Below is a small trained network, with its code and all its weights. Each question gives an input and a target symbol and asks what happens when units are switched off, that is, made to give their printed mean instead of their output.

import numpy as np


def w(rows, s, z=0):
    codes = np.array(rows[::2]) - 128.0
    scale = np.full(codes.shape[1], s)
    scale[-1] = z or s
    return codes * scale


def softmax(a):
    e = np.exp(a - a.max(-1, keepdims=True))
    return e / e.sum(-1, keepdims=True)


def log_softmax(a):
    a = a - a.max(-1, keepdims=True)
    return a - np.log(np.exp(a).sum(-1, keepdims=True))


def net(x, mask):
    ids = ['αγδεηθλμξστφψω'.index(c) for c in x.split()]
    T = len(ids)
    res = E[ids] + P[:T]
    u = 0
    for l in range(3):
        r = res
        for j in range(3):
            rows = slice(2 * j, 2 * j + 2)
            q, k, v = (r @ M[l][rows].T for M in (Q, K, V))
            z = softmax(np.where(np.tri(T) > 0, q @ k.T / 2**0.5, -1e9)) @ v
            o = O[l][rows]
            res = res + np.where(mask[u + j], z, o[:, -1]) @ o[:, :-1]
        u += 3
    return log_softmax(res[-1] @ U[:, :-1].T + U[:, -1])


Q, K, V, O = {}, {}, {}, {}
E = w([
[217,173,147,27,164,188,160,165],'α',
[53,135,139,201,32,32,113,225],'γ',
[61,100,152,133,27,113,221,104],'δ',
[180,113,69,144,177,80,65,154],'ε',
[142,84,89,151,82,172,112,75],'η',
[10,223,94,91,198,14,52,41],'θ',
[74,109,196,73,204,94,215,133],'λ',
[105,147,170,96,194,71,241,129],'μ',
[115,112,117,158,167,163,201,81],'ξ',
[148,174,255,95,55,207,207,198],'σ',
[196,121,227,221,110,108,75,33],'τ',
[146,138,124,121,134,79,233,122],'φ',
[52,182,51,47,82,140,171,197],'ψ',
[94,68,140,129,149,183,141,89],'ω',
],0.016)
P = w([
[214,28,153,107,144,71,97,109],'0',
[90,147,147,149,227,131,191,156],'1',
[134,72,145,123,184,121,160,139],'2',
[174,12,125,101,129,98,116,120],'3',
[111,252,92,166,135,133,123,143],'4',
[135,162,116,137,127,134,103,136],'5',
[156,74,123,102,99,120,96,137],'6',
[109,216,111,130,143,127,134,156],'7',
[116,159,136,120,157,126,126,146],'8',
[125,120,141,108,153,116,140,146],'9',
[129,183,123,113,136,116,116,142],'10',
],0.012)
Q[0] = w([
[77,196,70,71,103,161,126,141],'L0H0',
[177,58,12,114,252,109,92,145],'L0H0',
[125,163,131,55,113,254,141,135],'L0H1',
[36,207,99,49,39,155,166,190],'L0H1',
[67,61,136,98,130,208,115,114],'L0H2',
[96,113,144,141,87,168,146,127],'L0H2',
],0.0087)
K[0] = w([
[34,205,67,126,189,178,148,185],'L0H0',
[159,125,88,87,165,76,91,185],'L0H0',
[142,193,75,61,170,255,253,162],'L0H1',
[67,186,120,135,124,251,150,158],'L0H1',
[78,135,109,126,128,135,156,137],'L0H2',
[114,152,130,133,99,152,142,99],'L0H2',
],0.0092)
V[0] = w([
[169,193,162,80,131,2,198,180],'L0H0',
[21,107,187,61,140,187,108,88],'L0H0',
[139,104,145,159,169,41,86,140],'L0H1',
[84,87,161,111,106,131,105,111],'L0H1',
[92,102,192,54,165,138,75,130],'L0H2',
[169,67,122,114,105,75,123,151],'L0H2',
],0.0089)
O[0] = w([
[117,1,108,198,127,221,74,162,253],'L0H0',
[92,117,135,95,86,225,99,83,141],'L0H0',
[99,87,170,119,177,105,97,144,163],'L0H1',
[69,121,127,101,110,148,69,74,125],'L0H1',
[107,92,140,143,122,199,79,93,154],'L0H2',
[105,128,107,127,74,221,82,84,181],'L0H2',
],0.0092,0.005)
Q[1] = w([
[30,92,143,92,99,52,90,192],'L1H0',
[197,41,208,180,165,110,155,55],'L1H0',
[142,239,51,85,198,235,94,239],'L1H1',
[71,42,68,71,70,131,254,116],'L1H1',
[10,163,97,206,107,129,125,107],'L1H2',
[171,41,64,28,231,99,135,97],'L1H2',
],0.0058)
K[1] = w([
[149,123,128,102,72,103,88,147],'L1H0',
[137,108,153,102,115,55,120,107],'L1H0',
[85,194,100,175,198,195,155,179],'L1H1',
[110,136,77,111,38,130,209,141],'L1H1',
[2,200,129,212,142,102,102,150],'L1H2',
[171,128,48,97,148,115,47,105],'L1H2',
],0.0081)
V[1] = w([
[143,125,150,146,93,109,184,132],'L1H0',
[166,166,125,98,94,116,16,150],'L1H0',
[122,199,132,127,254,218,90,127],'L1H1',
[94,92,202,217,109,82,134,126],'L1H1',
[71,151,130,130,109,124,108,162],'L1H2',
[118,139,186,193,145,132,174,113],'L1H2',
],0.0093)
O[1] = w([
[169,94,104,128,75,123,148,132,35],'L1H0',
[138,194,110,176,121,121,63,142,20],'L1H0',
[184,71,120,45,142,86,96,128,74],'L1H1',
[144,164,172,151,170,99,142,161,253],'L1H1',
[59,156,158,171,151,149,27,140,160],'L1H2',
[115,92,254,183,128,49,133,132,135],'L1H2',
],0.0097,0.0031)
Q[2] = w([
[91,112,157,142,176,242,128,130],'L2H0',
[7,185,120,125,107,141,71,199],'L2H0',
[145,146,91,112,185,104,79,162],'L2H1',
[33,139,3,63,188,112,142,141],'L2H1',
[21,83,144,234,32,193,224,203],'L2H2',
[96,181,142,125,152,108,164,38],'L2H2',
],0.006)
K[2] = w([
[149,151,153,78,100,160,202,138],'L2H0',
[48,110,74,186,147,113,138,144],'L2H0',
[123,65,73,168,237,57,74,123],'L2H1',
[104,87,6,111,80,92,92,147],'L2H1',
[113,152,142,107,42,151,138,254],'L2H2',
[172,157,126,148,43,157,79,116],'L2H2',
],0.0065)
V[2] = w([
[212,146,219,97,66,180,63,96],'L2H0',
[36,114,150,99,200,127,126,68],'L2H0',
[175,177,152,116,63,200,34,206],'L2H1',
[133,126,253,149,169,203,128,41],'L2H1',
[147,123,120,154,193,128,139,35],'L2H2',
[155,180,129,176,75,204,99,100],'L2H2',
],0.0062)
O[2] = w([
[111,159,157,54,135,110,125,186,109],'L2H0',
[74,51,114,103,142,1,87,103,195],'L2H0',
[117,187,109,86,63,152,112,178,150],'L2H1',
[80,159,201,85,187,147,175,173,254],'L2H1',
[151,179,65,119,210,181,224,101,103],'L2H2',
[111,171,120,130,88,83,168,159,155],'L2H2',
],0.009,0.0053)
U = w([
[194,131,93,108,147,178,154,148,119],'α',
[143,115,166,191,126,63,43,179,112],'γ',
[40,168,172,192,88,162,184,1,79],'δ',
[199,132,43,183,189,53,97,180,239],'ε',
[136,208,77,116,120,69,186,30,242],'η',
[65,177,81,145,196,162,67,65,114],'θ',
[110,63,171,94,118,126,103,76,18],'λ',
[173,43,172,155,128,115,96,122,50],'μ',
[207,83,180,109,92,51,159,19,155],'ξ',
[159,135,218,57,67,104,106,147,87],'σ',
[211,199,212,134,156,51,97,67,254],'τ',
[190,75,146,214,125,130,139,137,72],'φ',
[114,44,74,115,35,96,114,99,139],'ψ',
[122,138,150,31,93,68,148,4,162],'ω',
],0.0066,0.0065)

Each question gives the input, a string of symbols that net reads in full, and the target symbol t.
The units are the heads (2 rows each of Q, K, V and O). Each row of codes is followed by its name. A weight is (code - 128) times the scale printed after its matrix; where a second scale follows, it is the last column's (O and U).
mask holds one flag per head, layer by layer. A switched-off head (its flag False) gives its mean, the last column of its rows in O, instead of its output. The means were averaged over made-up inputs and are rounded, as every weight is.
A unit's drop is (log p(t) with every unit on - log p(t) with that unit switched off) / (log p(t) with every unit on - log p(t) with every unit switched off).
The circuit of an input: a set's keep is (log p(t) with only the set's units on - log p(t) with every unit switched off) / (log p(t) with every unit on - log p(t) with every unit switched off). Starting from all 9 units, units are removed one at a time, each time the one whose removal leaves the highest keep (on an exact tie, the one counted first), for as long as the keep stays at least 0.8.
circuit, biggest first: the units of the circuit, biggest drop first
unit that matters most: the unit with the biggest drop
heads that matter: for each layer, one digit per head in row order, 1 if its drop is at least 0.15 and else 0, layers parted by /
input δ η ω δ α, target α: heads that matter : 010 / 010 / 100
input η γ μ, target η: circuit, biggest first : L0H0, L1H2, L1H1
input μ α ψ, target ψ: circuit, biggest first : L1H1, L2H1
input φ δ ψ φ φ, target δ: circuit, biggest first : L1H2, L1H1, L2H0, L0H2
input ψ δ η, target ψ: circuit, biggest first : L1H2, L2H1, L0H2, L1H0
input λ ξ η, target λ: heads that matter : 110 / 100 / 110
input δ η ψ ξ, target δ: circuit, biggest first : L1H1
input σ φ ψ δ η τ μ, target δ: heads that matter : 000 / 010 / 000
input ω α η, target ω: circuit, biggest first : L0H0, L2H0
input ξ ψ μ φ, target ξ: heads that matter : 000 / 101 / 010
input ε σ θ ω, target ε: circuit, biggest first : L0H0, L1H2, L1H0
input ξ ω ε μ, target ξ: circuit, biggest first : L2H1, L1H2, L1H0
input ω ξ ω, target ω: heads that matter : 100 / 000 / 000
input α ψ ξ, target α: circuit, biggest first : L2H0, L1H2, L0H2
input λ φ ω, target λ: unit that matters most : L0H0
input γ φ σ, target σ: circuit, biggest first : L2H0, L2H1, L0H0
input τ α μ, target τ: circuit, biggest first : L0H1, L1H1, L0H0
input ε σ φ ε η, target σ: circuit, biggest first : L2H1, L1H2, L0H0, L2H2
input η η μ δ η, target η: circuit, biggest first : L0H0, L2H2
input ψ ε δ ε μ η ξ, target ε: circuit, biggest first : L0H0, L1H2, L2H1
input δ α λ, target δ: heads that matter : 000 / 010 / 000
input α γ γ ξ σ ξ τ, target τ: circuit, biggest first : L0H0, L1H1
input δ ψ ψ η η, target ψ: unit that matters most : L1H1
input ψ δ η ψ α, target α: heads that matter : 010 / 000 / 100
input λ σ δ, target δ: heads that matter : 010 / 010 / 000
input ψ ε ψ γ η δ θ, target θ: heads that matter : 010 / 001 / 000
input θ λ σ μ, target θ: unit that matters most : L1H0
input ψ ω μ ε λ τ, target τ: heads that matter : 100 / 000 / 000
input ψ δ ω, target ψ: heads that matter : 000 / 001 / 010
input ε τ λ ξ, target ε: heads that matter : 110 / 001 / 000
